Here is a tiny trained network, its code and every weight. The questions are about switching its units off for an input and a class, where a switched-off unit gives its printed mean instead of its output.

import numpy as np


def w(rows, s, z=0):
    codes = np.array(rows[::2]) - 128.0
    scale = np.full(codes.shape[1], s)
    scale[-1] = z or s
    return codes * scale


def f(y):
    return y / 2 * (1 + np.tanh(0.7978845608 * (y + 0.044715 * y**3)))


def log_softmax(a):
    a = a - a.max(-1, keepdims=True)
    return a - np.log(np.exp(a).sum(-1, keepdims=True))


def net(x, mask):
    res = np.array(x, float).reshape(1, 4) / 4 @ E
    y = f(res @ A[0][:, :-1].T + A[0][:, -1])
    res = res + np.where(mask, y, B[0][:, -1]) @ B[0][:, :-1]
    return log_softmax(res[-1] @ U[:, :-1].T + U[:, -1])


A, B = {}, {}
E = w([
[3,153,12,101,119,96],'x0',
[151,76,93,63,23,155],'x1',
[138,154,104,45,190,255],'x2',
[47,145,193,179,70,197],'x3',
],0.0086)
A[0] = w([
[69,161,66,150,78,49,100],'n1',
[183,104,182,140,149,124,133],'n2',
[177,117,81,58,175,56,121],'n3',
[216,103,189,166,125,141,104],'n4',
[54,141,88,120,126,72,126],'n5',
[117,127,168,169,99,181,135],'n6',
[56,144,179,189,79,177,76],'n7',
[67,141,163,191,77,172,90],'n8',
[181,119,110,91,164,63,88],'n9',
[122,46,107,95,55,135,62],'n10',
[156,57,113,94,25,111,144],'n11',
[169,116,97,85,162,90,113],'n12',
[158,153,146,60,182,213,4],'n13',
[99,178,127,180,212,130,108],'n14',
[121,169,135,233,192,80,140],'n15',
[194,103,81,137,182,72,83],'n16',
[159,97,99,135,147,70,77],'n17',
[124,188,139,152,179,107,67],'n18',
[56,162,90,106,142,94,137],'n19',
[177,132,159,181,73,49,42],'n20',
[148,86,125,60,37,130,170],'n21',
[203,104,184,175,109,116,116],'n22',
[100,168,155,201,209,78,154],'n23',
[137,216,115,149,230,158,66],'n24',
[116,72,167,197,87,6,33],'n25',
[98,179,53,100,145,157,78],'n26',
[191,111,165,167,127,143,117],'n27',
],0.012,0.0041)
B[0] = w([
[143,93,83,145,218,124,215],'n1',
[140,128,66,167,163,120,219],'n2',
[68,130,161,133,77,83,214],'n3',
[135,132,74,205,201,81,253],'n4',
[159,116,80,173,205,110,201],'n5',
[71,141,132,158,123,77,196],'n6',
[48,115,201,179,84,76,219],'n7',
[55,110,184,151,83,69,209],'n8',
[58,122,176,157,91,79,188],'n9',
[179,195,98,92,88,164,183],'n10',
[185,206,84,120,75,180,216],'n11',
[93,121,200,142,85,85,179],'n12',
[65,45,137,56,186,197,221],'n13',
[175,191,109,106,91,169,211],'n14',
[180,188,99,76,73,168,251],'n15',
[54,126,186,164,78,69,199],'n16',
[91,86,189,133,99,103,166],'n17',
[188,149,117,124,92,116,174],'n18',
[149,98,76,185,196,97,201],'n19',
[97,56,122,92,199,195,219],'n20',
[188,218,101,119,73,145,217],'n21',
[145,121,66,168,184,123,243],'n22',
[201,204,112,118,61,156,252],'n23',
[167,143,147,90,87,167,214],'n24',
[117,47,204,33,132,246,254],'n25',
[153,75,132,136,192,121,195],'n26',
[161,123,65,174,166,98,214],'n27',
],0.012,0.0095)
U = w([
[198,230,93,120,21,147,254],'0',
[129,116,51,223,243,56,76],'1',
[3,132,213,212,24,34,158],'2',
[86,43,164,45,178,231,72],'3',
],0.012,0.0037)

Each question gives the input, the list of numbers given to net, and the class t.
The units are the neurons (one row each of A and B). Each row of codes is followed by its name. A weight is (code - 128) times the scale printed after its matrix; where a second scale follows, it is the last column's (A, B and U).
mask holds one flag per neuron, in row order. A switched-off neuron (its flag False) gives its mean, the last column of its row in B, instead of its output. The means were averaged over made-up inputs and are rounded, as every weight is.
A unit's drop is (log p(t) with every unit on - log p(t) with that unit switched off) / (log p(t) with every unit on - log p(t) with every unit switched off).
The circuit of an input: a set's keep is (log p(t) with only the set's units on - log p(t) with every unit switched off) / (log p(t) with every unit on - log p(t) with every unit switched off). Starting from the 12 units with the biggest drops (on a tie, the unit counted first), units are removed one at a time, each time the one whose removal leaves the highest keep (on an exact tie, the one counted first), for as long as the keep stays at least 0.8.
circuit, biggest first: the units of the circuit, biggest drop first
top k neurons: the k neurons with the biggest drops, biggest first
drop when u is switched off: that unit's drop, to one decimal
input [4,-2,8,-6], class 3: circuit, biggest first => (n13)
input [5,-7,-2,6], class 0: top 2 neurons => (n23; n15)
input [6,6,4,-8], class 2: top 2 neurons => (n3; n12)
input [7,6,5,6], class 1: circuit, biggest first => (n26; n25)
input [2,2,4,-2], class 3: top 2 neurons => (n4; n23)
input [-4,-1,-6,-5], class 3: top 3 neurons => (n25; n20; n7)
input [-3,2,2,2], class 1: top 3 neurons => (n25; n23; n15)
input [-4,-6,-5,-6], class 0: top 4 neurons => (n15; n23; n7; n8)
input [7,-7,8,-3], class 3: top 3 neurons => (n13; n26; n24)
input [-8,-4,5,8], class 1: top 4 neurons => (n4; n27; n22; n2)
input [4,5,6,6], class 2: top 2 neurons => (n25; n7)
input [7,-4,-4,6], class 1: top 3 neurons => (n1; n5; n19)
input [7,6,-2,-4], class 1: top 3 neurons => (n1; n5; n19)
input [2,0,-6,5], class 3: circuit, biggest first => (n25)
input [6,-1,-8,7], class 3: top 2 neurons => (n25; n1)
input [6,4,4,-8], class 2: top 2 neurons => (n3; n12)
input [-2,-5,7,-4], class 3: drop when n13 is switched off => 4.9
input [-1,-4,-8,3], class 3: drop when n25 is switched off => 0.5
input [-6,-7,-2,-1], class 0: drop when n23 is switched off => 0.4
input [1,4,-6,3], class 3: circuit, biggest first => (n25)
